Below is a small trained network, with its code and all its weights. Each question gives an input and a class and asks what happens when units are switched off, that is, made to give their printed mean instead of their output.

import numpy as np


def w(rows, s, z=0):
    codes = np.array(rows[::2]) - 128.0
    scale = np.full(codes.shape[1], s)
    scale[-1] = z or s
    return codes * scale


def norm(h):
    return h / np.sqrt((h * h).mean(-1, keepdims=True) + 1e-5)


def f(y):
    return y / 2 * (1 + np.tanh(0.7978845608 * (y + 0.044715 * y**3)))


def log_softmax(a):
    a = a - a.max(-1, keepdims=True)
    return a - np.log(np.exp(a).sum(-1, keepdims=True))


def net(x, mask):
    res = np.array(x, float).reshape(1, 8) / 4 @ E
    u = 0
    for l in range(2):
        y = f(norm(res) @ A[l][:, :-1].T + A[l][:, -1])
        res = res + np.where(mask[u : u + 14], y, B[l][:, -1]) @ B[l][:, :-1]
        u += 14
    return log_softmax(norm(res)[-1] @ U[:, :-1].T + U[:, -1])


A, B = {}, {}
E = w([
[207,106,42,143,60,171,242],'x0',
[102,117,101,216,170,118,65],'x1',
[120,124,96,83,144,210,146],'x2',
[139,19,154,137,149,208,135],'x3',
[131,134,69,126,254,108,214],'x4',
[247,166,106,89,180,97,63],'x5',
[183,150,105,127,132,123,105],'x6',
[160,126,120,113,105,133,149],'x7',
],0.0047)
A[0] = w([
[153,37,73,191,68,208,163,28],'0.n0',
[71,133,214,138,98,133,62,3],'0.n1',
[74,93,178,190,165,130,114,119],'0.n2',
[216,179,161,93,50,150,125,52],'0.n3',
[120,71,155,48,202,143,176,45],'0.n4',
[171,131,88,161,181,86,13,42],'0.n5',
[73,89,210,157,83,147,1,20],'0.n6',
[122,181,106,206,32,43,107,125],'0.n7',
[168,129,129,74,75,145,88,91],'0.n8',
[45,125,148,162,201,113,165,81],'0.n9',
[216,145,81,103,179,122,242,121],'0.n10',
[194,219,165,91,45,182,146,60],'0.n11',
[96,107,118,66,79,118,140,101],'0.n12',
[158,153,94,112,201,177,190,79],'0.n13',
],0.0053,0.0034)
B[0] = w([
[119,87,129,218,65,165,234,190],'0.n0',
[78,70,122,136,74,103,93,144],'0.n1',
[170,138,98,34,36,123,79,161],'0.n2',
[108,175,21,64,87,98,124,178],'0.n3',
[145,90,120,51,199,161,102,138],'0.n4',
[200,200,112,209,180,236,89,162],'0.n5',
[59,39,205,165,123,3,43,189],'0.n6',
[157,100,253,17,192,185,167,226],'0.n7',
[118,127,66,99,131,48,155,152],'0.n8',
[120,223,62,57,84,134,159,157],'0.n9',
[93,109,236,118,57,131,88,251],'0.n10',
[164,112,29,55,74,57,77,185],'0.n11',
[176,116,96,130,151,84,90,138],'0.n12',
[42,42,159,87,108,106,28,165],'0.n13',
],0.0039,0.003)
A[1] = w([
[149,56,133,58,222,193,133,16],'1.n0',
[94,188,178,105,153,105,57,105],'1.n1',
[148,3,88,197,54,220,215,6],'1.n2',
[197,190,89,223,208,159,13,1],'1.n3',
[16,196,71,144,129,147,152,90],'1.n4',
[169,54,168,90,205,135,153,102],'1.n5',
[14,197,98,139,161,172,156,58],'1.n6',
[126,90,199,143,93,112,58,59],'1.n7',
[72,104,178,185,201,159,122,149],'1.n8',
[203,196,131,195,153,36,216,74],'1.n9',
[105,117,159,70,149,62,84,116],'1.n10',
[155,160,32,90,77,131,120,123],'1.n11',
[41,124,134,100,81,154,193,138],'1.n12',
[68,93,179,168,57,91,39,71],'1.n13',
],0.0064,0.0038)
B[1] = w([
[80,152,142,91,114,184,139,146],'1.n0',
[139,91,120,187,109,163,143,183],'1.n1',
[178,123,63,254,142,174,184,255],'1.n2',
[187,245,204,175,242,135,78,183],'1.n3',
[136,67,115,98,169,81,110,154],'1.n4',
[91,170,102,113,127,174,133,150],'1.n5',
[155,99,68,102,176,54,129,150],'1.n6',
[81,115,130,144,138,112,115,157],'1.n7',
[194,164,119,77,56,89,132,179],'1.n8',
[61,129,204,129,80,135,152,170],'1.n9',
[117,102,105,165,106,166,141,178],'1.n10',
[186,120,126,121,108,114,89,184],'1.n11',
[153,133,113,155,178,111,97,219],'1.n12',
[104,81,115,132,116,172,62,190],'1.n13',
],0.0086,0.0042)
U = w([
[223,149,98,35,17,100,117,99],'0',
[70,163,241,126,78,83,212,4],'1',
[75,140,122,21,164,246,176,56],'2',
[179,218,184,178,222,147,63,139],'3',
[86,77,63,85,215,38,155,135],'4',
[42,38,166,165,79,139,27,194],'5',
[179,90,64,244,112,194,215,184],'6',
],0.013,0.0027)

Each question gives the input, the list of numbers given to net, and the class t.
The units are the neurons (one row each of A and B). Each row of codes is followed by its name. A weight is (code - 128) times the scale printed after its matrix; where a second scale follows, it is the last column's (A, B and U).
mask holds one flag per neuron, layer by layer. A switched-off neuron (its flag False) gives its mean, the last column of its row in B, instead of its output. The means were averaged over made-up inputs and are rounded, as every weight is.
A unit's drop is (log p(t) with every unit on - log p(t) with that unit switched off) / (log p(t) with every unit on - log p(t) with every unit switched off).
The circuit of an input: a set's keep is (log p(t) with only the set's units on - log p(t) with every unit switched off) / (log p(t) with every unit on - log p(t) with every unit switched off). Starting from the 12 units with the biggest drops (on a tie, the unit counted first), units are removed one at a time, each time the one whose removal leaves the highest keep (on an exact tie, the one counted first), for as long as the keep stays at least 0.8.
units of the circuit, in order: the units of the circuit, biggest drop first
unit that matters most: the unit with the biggest drop
top k neurons: the k neurons with the biggest drops, biggest first
top k neurons in layer l: the k neurons of layer l with the biggest drops, biggest first
drop of u: that unit's drop, to one decimal
input [2,0,-2,-7,7,3,0,-5], class 1: units of the circuit, in order : (1.n9)
input [2,7,7,4,5,6,-5,-3], class 2: top 2 neurons : (1.n0 0.n13)
input [0,-5,-4,-4,4,-4,-5,-1], class 4: units of the circuit, in order : (1.n6 1.n4)
input [-1,-5,7,-5,0,-2,-2,6], class 0: top 2 neurons : (0.n11 1.n11)
input [0,-5,1,-8,5,2,-5,4], class 1: top 2 neurons : (1.n9 0.n10)
input [-3,-1,0,6,3,6,2,7], class 2: top 2 neurons in layer 1 : (1.n0 1.n5)
input [0,-4,-4,2,8,-1,-5,0], class 2: units of the circuit, in order : (0.n4 1.n0)
input [-1,-8,-5,-6,4,3,1,4], class 1: top 2 neurons in layer 1 : (1.n9 1.n8)
input [3,-4,-3,0,0,0,1,-8], class 0: top 4 neurons : (0.n11 1.n2 0.n6 0.n3)
input [-1,2,3,3,1,1,-4,5], class 2: top 2 neurons : (0.n4 1.n0)
input [2,8,7,-2,-4,1,2,5], class 3: top 2 neurons : (1.n3 0.n5)
input [2,0,1,-6,2,-2,3,2], class 1: top 2 neurons in layer 0 : (0.n2 0.n7)
input [-6,-5,-4,-5,1,-8,-1,6], class 5: top 2 neurons : (1.n13 0.n1)
input [0,-7,4,8,-3,-6,3,-7], class 6: units of the circuit, in order : (1.n2)
input [1,-7,1,-4,0,-1,-5,-6], class 4: top 2 neurons in layer 1 : (1.n8 1.n12)
input [-3,-4,6,7,-4,-7,3,-2], class 6: top 2 neurons : (1.n2 0.n10)
input [-1,-1,-5,1,7,2,-3,-1], class 2: top 2 neurons in layer 1 : (1.n2 1.n5)
input [3,3,-1,2,-5,5,5,-1], class 3: top 2 neurons : (1.n3 0.n5)
input [-6,-3,-2,4,-7,7,3,5], class 5: drop of 0.n6 : 0.6
input [-1,-8,5,-4,3,-2,1,-5], class 4: unit that matters most : 0.n7
input [-6,7,6,4,6,-4,-5,-4], class 4: drop of 1.n6 : 0.2
